Below is a small trained network, with its code and all its weights. Each question gives an input and a target symbol and asks what happens when units are switched off, that is, made to give their printed mean instead of their output.

import numpy as np


def w(rows, s, z=0):
    codes = np.array(rows[::2]) - 128.0
    scale = np.full(codes.shape[1], s)
    scale[-1] = z or s
    return codes * scale


def norm(h):
    return h / np.sqrt((h * h).mean(-1, keepdims=True) + 1e-5)


def f(y):
    return np.maximum(y, 0)


def softmax(a):
    e = np.exp(a - a.max(-1, keepdims=True))
    return e / e.sum(-1, keepdims=True)


def log_softmax(a):
    a = a - a.max(-1, keepdims=True)
    return a - np.log(np.exp(a).sum(-1, keepdims=True))


def net(x, mask):
    ids = ['ΓΔΘΞΣΦαβεζηλμπψ'.index(c) for c in x.split()]
    T = len(ids)
    res = E[ids] + P[:T]
    q, k, v = (norm(res) @ M[0].T for M in (Q, K, V))
    z = softmax(np.where(np.tri(T) > 0, q @ k.T / 3**0.5, -1e9)) @ v
    res = res + np.where(mask[0], z, O[0][:, -1]) @ O[0][:, :-1]
    y = f(norm(res) @ A[0][:, :-1].T + A[0][:, -1])
    res = res + np.where(mask[1:25], y, B[0][:, -1]) @ B[0][:, :-1]
    return log_softmax(norm(res)[-1] @ U[:, :-1].T + U[:, -1])


Q, K, V, O, A, B = {}, {}, {}, {}, {}, {}
E = w([
[215,106,238],'Γ',
[165,158,26],'Δ',
[118,65,228],'Θ',
[169,134,45],'Ξ',
[159,137,29],'Σ',
[170,122,30],'Φ',
[177,191,29],'α',
[158,120,17],'β',
[174,188,30],'ε',
[128,184,45],'ζ',
[147,72,234],'η',
[222,102,251],'λ',
[32,75,190],'μ',
[168,113,32],'π',
[138,183,3],'ψ',
],0.0017)
P = w([
[145,52,65],'0',
[149,57,77],'1',
[108,255,129],'2',
[142,70,92],'3',
[107,245,144],'4',
[139,85,103],'5',
[107,235,158],'6',
[136,87,115],'7',
[107,217,166],'8',
[133,103,121],'9',
[112,193,170],'10',
[132,90,157],'11',
[111,178,170],'12',
],0.0038)
Q[0] = w([
[94,197,87],'H1',
[66,252,125],'H1',
[83,250,199],'H1',
],0.016)
K[0] = w([
[118,88,165],'H1',
[108,88,224],'H1',
[102,138,250],'H1',
],0.015)
V[0] = w([
[234,180,159],'H1',
[118,84,200],'H1',
[245,117,130],'H1',
],0.011)
O[0] = w([
[245,115,87,123],'H1',
[137,203,146,2],'H1',
[240,93,196,243],'H1',
],0.012,0.0026)
A[0] = w([
[202,128,144,10],'N1',
[120,105,207,122],'N2',
[150,205,102,80],'N3',
[228,117,143,144],'N4',
[168,82,111,72],'N5',
[234,86,145,110],'N6',
[34,185,110,126],'N7',
[189,93,146,55],'N8',
[38,114,195,54],'N9',
[137,120,194,81],'N10',
[164,58,119,72],'N11',
[152,179,65,94],'N12',
[205,90,128,47],'N13',
[101,134,125,100],'N14',
[42,153,80,75],'N15',
[18,160,137,48],'N16',
[66,136,106,109],'N17',
[37,138,94,96],'N18',
[167,142,150,75],'N19',
[65,170,119,143],'N20',
[192,176,156,98],'N21',
[2,142,110,99],'N22',
[158,110,149,45],'N23',
[2,150,108,3],'N24',
],0.0057,0.0034)
B[0] = w([
[157,229,5,139],'N1',
[137,170,115,194],'N2',
[117,175,188,167],'N3',
[139,84,217,241],'N4',
[111,173,134,174],'N5',
[63,149,55,252],'N6',
[67,180,57,158],'N7',
[170,154,84,169],'N8',
[118,177,40,144],'N9',
[130,161,158,148],'N10',
[120,196,111,209],'N11',
[133,139,196,169],'N12',
[157,177,58,174],'N13',
[115,107,143,130],'N14',
[72,69,138,145],'N15',
[95,38,234,140],'N16',
[157,86,151,139],'N17',
[179,71,173,144],'N18',
[137,129,75,141],'N19',
[126,187,67,153],'N20',
[134,38,110,176],'N21',
[221,93,181,148],'N22',
[146,163,171,132],'N23',
[39,31,248,137],'N24',
],0.02,0.0033)
U = w([
[214,123,122,148],'Γ',
[31,74,195,211],'Δ',
[119,123,109,68],'Θ',
[119,127,129,13],'Ξ',
[116,119,110,103],'Σ',
[123,125,118,42],'Φ',
[134,131,98,76],'α',
[34,108,72,139],'β',
[130,126,121,15],'ε',
[80,239,158,145],'ζ',
[142,10,92,195],'η',
[117,124,127,26],'λ',
[217,134,101,180],'μ',
[133,146,91,71],'π',
[170,157,233,253],'ψ',
],0.012,0.0039)

Each question gives the input, a string of symbols that net reads in full, and the target symbol t.
The units are the heads (3 rows each of Q, K, V and O) and the neurons (one row each of A and B). Each row of codes is followed by its name. A weight is (code - 128) times the scale printed after its matrix; where a second scale follows, it is the last column's (O, A, B and U).
mask holds one flag per unit, heads first, then neurons. A switched-off unit (its flag False) gives its mean, the last column of its rows in O or B, instead of its output. The means were averaged over made-up inputs and are rounded, as every weight is.
A unit's drop is (log p(t) with every unit on - log p(t) with that unit switched off) / (log p(t) with every unit on - log p(t) with every unit switched off).
The circuit of an input: a set's keep is (log p(t) with only the set's units on - log p(t) with every unit switched off) / (log p(t) with every unit on - log p(t) with every unit switched off). Starting from the 12 units with the biggest drops (on a tie, the unit counted first), units are removed one at a time, each time the one whose removal leaves the highest keep (on an exact tie, the one counted first), for as long as the keep stays at least 0.8.
units of the circuit, in order: the units of the circuit, biggest drop first
top k neurons: the k neurons with the biggest drops, biggest first
drop when u is switched off: that unit's drop, to one decimal
input α μ π η ζ ζ λ μ ζ Δ Ξ Δ α, target Δ: units of the circuit, in order : (H1, N16)
input η α Σ Φ ζ Σ Φ μ η ψ Δ Φ Σ, target ψ: units of the circuit, in order : (H1, N6, N12)
input α α ζ ζ ζ Φ ζ μ, target ζ: units of the circuit, in order : (N21)
input η ζ Θ ζ ζ η, target β: units of the circuit, in order : (H1, N4)
input Σ ζ μ α Φ, target Δ: units of the circuit, in order : (H1, N24)
input η ζ ζ, target ψ: units of the circuit, in order : (H1, N6)
input π Θ ζ α λ η ε, target ψ: top 2 neurons : (N4, N3)
input α ζ μ η Ξ α β, target ψ: top 2 neurons : (N6, N21)
input η Φ η Φ Φ Δ Σ, target ψ: top 2 neurons : (N12, N3)
input λ ζ Γ ζ, target β: top 2 neurons : (N4, N13)
input α η η Φ ζ ζ ψ ζ ε, target ψ: top 3 neurons : (N12, N3, N4)
input ζ α ζ η Φ ζ ζ η, target β: top 2 neurons : (N3, N12)
input μ α Φ ζ η ζ ζ ζ ζ Φ π, target ψ: top 3 neurons : (N12, N3, N4)
input ζ ζ α Δ η, target ψ: top 2 neurons : (N3, N12)
input β Δ η α ζ η Δ μ ε, target Δ: top 2 neurons : (N16, N24)
input Θ Φ ζ Φ ζ μ, target ζ: top neuron : (N6)
input ζ α ζ ψ ζ η Θ ζ π β, target β: drop when H1 is switched off : 0.7
input ε ζ ζ ζ ε ζ, target β: drop when N16 is switched off : -0.1
input Φ α ζ μ η, target ψ: drop when N12 is switched off : 0.1
input Φ λ ζ ε Δ μ Ξ, target Δ: drop when N20 is switched off : 0.0
input λ η Φ ζ Φ, target ψ: top neuron : (N4)
